Below is a small trained network, with its code and all its weights. Each question gives an input and a class and asks what happens when units are switched off, that is, made to give their printed mean instead of their output.

import numpy as np


def w(rows, s, z=0):
    codes = np.array(rows[::2]) - 128.0
    scale = np.full(codes.shape[1], s)
    scale[-1] = z or s
    return codes * scale


def norm(h):
    return h / np.sqrt((h * h).mean(-1, keepdims=True) + 1e-5)


def f(y):
    return np.maximum(y, 0)


def log_softmax(a):
    a = a - a.max(-1, keepdims=True)
    return a - np.log(np.exp(a).sum(-1, keepdims=True))


def net(x, mask):
    res = np.array(x, float).reshape(1, 5) / 4 @ E
    u = 0
    for l in range(4):
        y = f(norm(res) @ A[l][:, :-1].T + A[l][:, -1])
        res = res + np.where(mask[u : u + 10], y, B[l][:, -1]) @ B[l][:, :-1]
        u += 10
    return log_softmax(norm(res)[-1] @ U[:, :-1].T + U[:, -1])


A, B = {}, {}
E = w([
[196,147,113,163,94,164,109,114,140,2],'x0',
[98,133,110,152,90,118,120,111,127,142],'x1',
[74,155,94,17,96,131,75,112,214,130],'x2',
[112,135,90,121,113,125,91,128,83,130],'x3',
[151,58,192,85,74,158,101,120,113,153],'x4',
],0.0089)
A[0] = w([
[91,39,106,187,223,125,100,105,145,246,194],'0.n1',
[141,37,78,185,110,129,182,73,101,62,187],'0.n2',
[121,30,114,41,96,73,125,152,191,134,94],'0.n3',
[59,128,108,141,189,160,157,45,84,116,128],'0.n4',
[173,123,95,119,195,60,199,166,73,245,117],'0.n5',
[2,58,62,11,181,142,153,163,189,189,139],'0.n6',
[120,219,96,46,132,248,32,82,243,135,3],'0.n7',
[143,37,85,111,143,14,190,160,79,191,143],'0.n8',
[159,214,27,186,177,93,130,238,195,157,255],'0.n9',
[103,28,101,79,170,151,103,151,126,122,71],'0.n10',
],0.0062,0.0031)
B[0] = w([
[187,186,139,95,97,124,142,192,190,96,216],'0.n1',
[130,132,73,116,174,206,105,184,146,147,185],'0.n2',
[124,145,158,135,103,111,123,84,74,162,189],'0.n3',
[137,132,112,157,121,127,191,94,118,54,153],'0.n4',
[66,138,101,100,96,127,103,158,192,45,205],'0.n5',
[65,159,153,174,159,149,113,23,118,208,255],'0.n6',
[175,168,112,105,88,59,185,204,120,153,219],'0.n7',
[255,118,133,34,93,39,143,121,164,166,194],'0.n8',
[93,111,78,165,184,103,124,56,167,133,229],'0.n9',
[120,141,179,177,100,135,195,113,136,137,153],'0.n10',
],0.0081,0.0084)
A[1] = w([
[48,121,174,135,179,133,158,41,63,195,16],'1.n1',
[140,154,91,87,119,3,168,138,172,130,193],'1.n2',
[98,131,88,135,231,142,108,144,126,147,139],'1.n3',
[147,81,154,73,44,123,103,179,132,195,134],'1.n4',
[160,26,103,185,127,154,140,130,96,99,22],'1.n5',
[107,196,78,125,178,121,192,122,161,31,85],'1.n6',
[133,136,187,104,123,87,32,140,186,209,167],'1.n7',
[72,105,106,167,115,143,170,77,143,116,191],'1.n8',
[154,19,181,169,109,181,42,92,83,176,4],'1.n9',
[183,145,111,60,50,113,119,121,109,140,89],'1.n10',
],0.0079,0.0013)
B[1] = w([
[76,137,166,104,131,131,79,71,164,99,181],'1.n1',
[173,163,108,181,107,62,35,157,161,125,245],'1.n2',
[69,149,162,186,139,186,190,129,130,130,164],'1.n3',
[157,50,176,141,56,160,201,162,50,85,194],'1.n4',
[64,119,127,41,183,136,111,78,167,79,155],'1.n5',
[144,158,148,154,132,68,161,156,89,168,218],'1.n6',
[140,91,104,118,132,132,146,69,49,98,210],'1.n7',
[173,111,122,83,148,179,135,129,142,135,159],'1.n8',
[154,181,57,45,255,111,134,108,176,102,150],'1.n9',
[145,85,177,151,119,170,126,180,134,135,183],'1.n10',
],0.0089,0.011)
A[2] = w([
[154,154,46,159,41,95,131,86,155,143,254],'2.n1',
[159,38,133,147,115,103,157,166,122,126,102],'2.n2',
[166,65,153,162,111,123,121,92,75,190,182],'2.n3',
[29,185,210,108,145,143,71,23,89,179,159],'2.n4',
[176,102,127,55,119,164,115,119,145,135,217],'2.n5',
[72,109,189,89,32,152,167,165,119,106,211],'2.n6',
[72,169,173,90,126,120,153,96,136,188,77],'2.n7',
[160,77,254,94,77,141,139,158,79,144,209],'2.n8',
[129,155,130,181,141,107,100,167,111,108,98],'2.n9',
[111,159,166,180,77,48,109,153,61,157,161],'2.n10',
],0.0073,0.0016)
B[2] = w([
[154,137,173,107,166,61,131,211,191,80,238],'2.n1',
[164,233,40,82,49,167,100,131,178,119,173],'2.n2',
[222,100,24,136,169,173,105,208,131,145,190],'2.n3',
[16,118,111,152,214,136,135,76,187,81,254],'2.n4',
[157,99,155,167,207,206,59,129,154,88,181],'2.n5',
[189,55,160,146,97,136,103,89,112,214,200],'2.n6',
[69,87,81,175,159,192,171,125,61,112,198],'2.n7',
[135,119,64,166,39,254,133,137,132,224,247],'2.n8',
[80,107,136,100,63,70,181,96,74,103,181],'2.n9',
[199,120,154,99,216,85,149,135,116,97,224],'2.n10',
],0.0069,0.0072)
A[3] = w([
[159,160,143,75,151,13,145,176,70,156,56],'3.n1',
[227,151,180,149,4,181,87,138,134,104,84],'3.n2',
[119,104,121,204,102,163,162,192,165,134,94],'3.n3',
[121,163,116,230,169,186,180,138,87,108,40],'3.n4',
[143,174,138,131,161,87,141,199,120,43,105],'3.n5',
[152,95,104,30,218,254,86,187,161,163,6],'3.n6',
[120,207,111,130,180,108,172,100,127,134,175],'3.n7',
[108,186,126,166,176,196,150,109,134,64,62],'3.n8',
[132,105,98,145,161,184,225,131,82,138,55],'3.n9',
[58,88,165,112,174,206,100,97,7,201,45],'3.n10',
],0.0082,0.0024)
B[3] = w([
[188,189,159,207,98,79,96,123,145,66,212],'3.n1',
[141,180,119,27,150,161,124,135,109,219,244],'3.n2',
[126,92,136,92,159,149,102,154,79,159,175],'3.n3',
[92,69,96,90,51,143,138,146,60,128,194],'3.n4',
[175,73,114,158,143,62,162,106,109,123,253],'3.n5',
[125,156,156,118,185,99,56,128,180,81,211],'3.n6',
[128,155,180,54,1,131,52,175,141,159,254],'3.n7',
[53,140,121,121,118,170,159,131,81,129,214],'3.n8',
[81,148,68,144,89,103,197,141,49,101,186],'3.n9',
[155,28,203,252,122,136,190,109,138,108,209],'3.n10',
],0.0087,0.0068)
U = w([
[184,198,112,174,95,23,119,163,146,98,197],'0',
[226,116,124,66,91,218,95,162,110,186,198],'1',
[5,176,128,150,150,98,101,61,196,137,2],'2',
[107,42,164,193,121,193,140,37,119,147,167],'3',
[60,129,70,153,82,135,191,143,31,75,89],'4',
[118,120,115,104,214,197,90,119,115,12,92],'5',
],0.014,0.002)

Each question gives the input, the list of numbers given to net, and the class t.
The units are the neurons (one row each of A and B). Each row of codes is followed by its name. A weight is (code - 128) times the scale printed after its matrix; where a second scale follows, it is the last column's (A, B and U).
mask holds one flag per neuron, layer by layer. A switched-off neuron (its flag False) gives its mean, the last column of its row in B, instead of its output. The means were averaged over made-up inputs and are rounded, as every weight is.
A unit's drop is (log p(t) with every unit on - log p(t) with that unit switched off) / (log p(t) with every unit on - log p(t) with every unit switched off).
The circuit of an input: a set's keep is (log p(t) with only the set's units on - log p(t) with every unit switched off) / (log p(t) with every unit on - log p(t) with every unit switched off). Starting from the 12 units with the biggest drops (on a tie, the unit counted first), units are removed one at a time, each time the one whose removal leaves the highest keep (on an exact tie, the one counted first), for as long as the keep stays at least 0.8.
units of the circuit, in order: the units of the circuit, biggest drop first
top k neurons: the k neurons with the biggest drops, biggest first
k most important neurons of layer l: the k neurons of layer l with the biggest drops, biggest first
drop when u is switched off: that unit's drop, to one decimal
input [7,-7,1,-4,1], class 1: units of the circuit, in order : 3.n2
input [0,5,2,-5,1], class 3: top 3 neurons : 0.n6; 0.n8; 0.n1
input [-6,8,-1,-5,1], class 1: 2 most important neurons of layer 0 : 0.n9; 0.n8
input [0,6,8,-3,6], class 3: 4 most important neurons of layer 0 : 0.n6; 0.n1; 0.n8; 0.n3
input [0,3,5,-5,-3], class 2: top 3 neurons : 0.n6; 0.n1; 0.n8
input [-2,-6,7,-8,-3], class 2: top 2 neurons : 0.n6; 0.n7
input [2,2,0,-7,-7], class 4: 2 most important neurons of layer 0 : 0.n8; 0.n7
input [1,-1,-4,6,5], class 5: top 3 neurons : 1.n9; 0.n7; 0.n1
input [6,-3,-1,-1,3], class 5: 2 most important neurons of layer 0 : 0.n7; 0.n1
input [1,0,0,6,-1], class 4: top 3 neurons : 0.n8; 0.n7; 0.n1
input [-3,1,-4,2,1], class 1: top 2 neurons : 0.n8; 0.n9
input [-6,3,1,8,5], class 3: top 2 neurons : 0.n6; 0.n7
input [-8,-4,1,0,-4], class 2: 3 most important neurons of layer 0 : 0.n6; 0.n7; 0.n9
input [-3,-6,4,6,0], class 2: units of the circuit, in order : 0.n6
input [8,8,-3,-1,0], class 4: top 2 neurons : 0.n8; 1.n2
input [-7,1,1,-1,3], class 3: top 3 neurons : 0.n6; 0.n7; 2.n4
input [0,3,7,-3,1], class 3: top 4 neurons : 0.n6; 0.n9; 0.n1; 0.n3
input [0,-8,2,-5,-1], class 2: top 2 neurons : 0.n1; 0.n8
input [2,-1,-6,5,7], class 5: top 2 neurons : 1.n9; 0.n7
input [6,-6,0,5,-7], class 4: top neuron : 0.n8
input [-3,-5,4,3,-1], class 2: drop when 0.n6 is switched off : 2.8
input [4,-7,-7,-3,8], class 5: drop when 1.n9 is switched off : 0.2
input [-5,-4,4,3,3], class 3: drop when 0.n6 is switched off : 1.4
input [-8,7,-5,8,5], class 1: drop when 0.n7 is switched off : 0.0
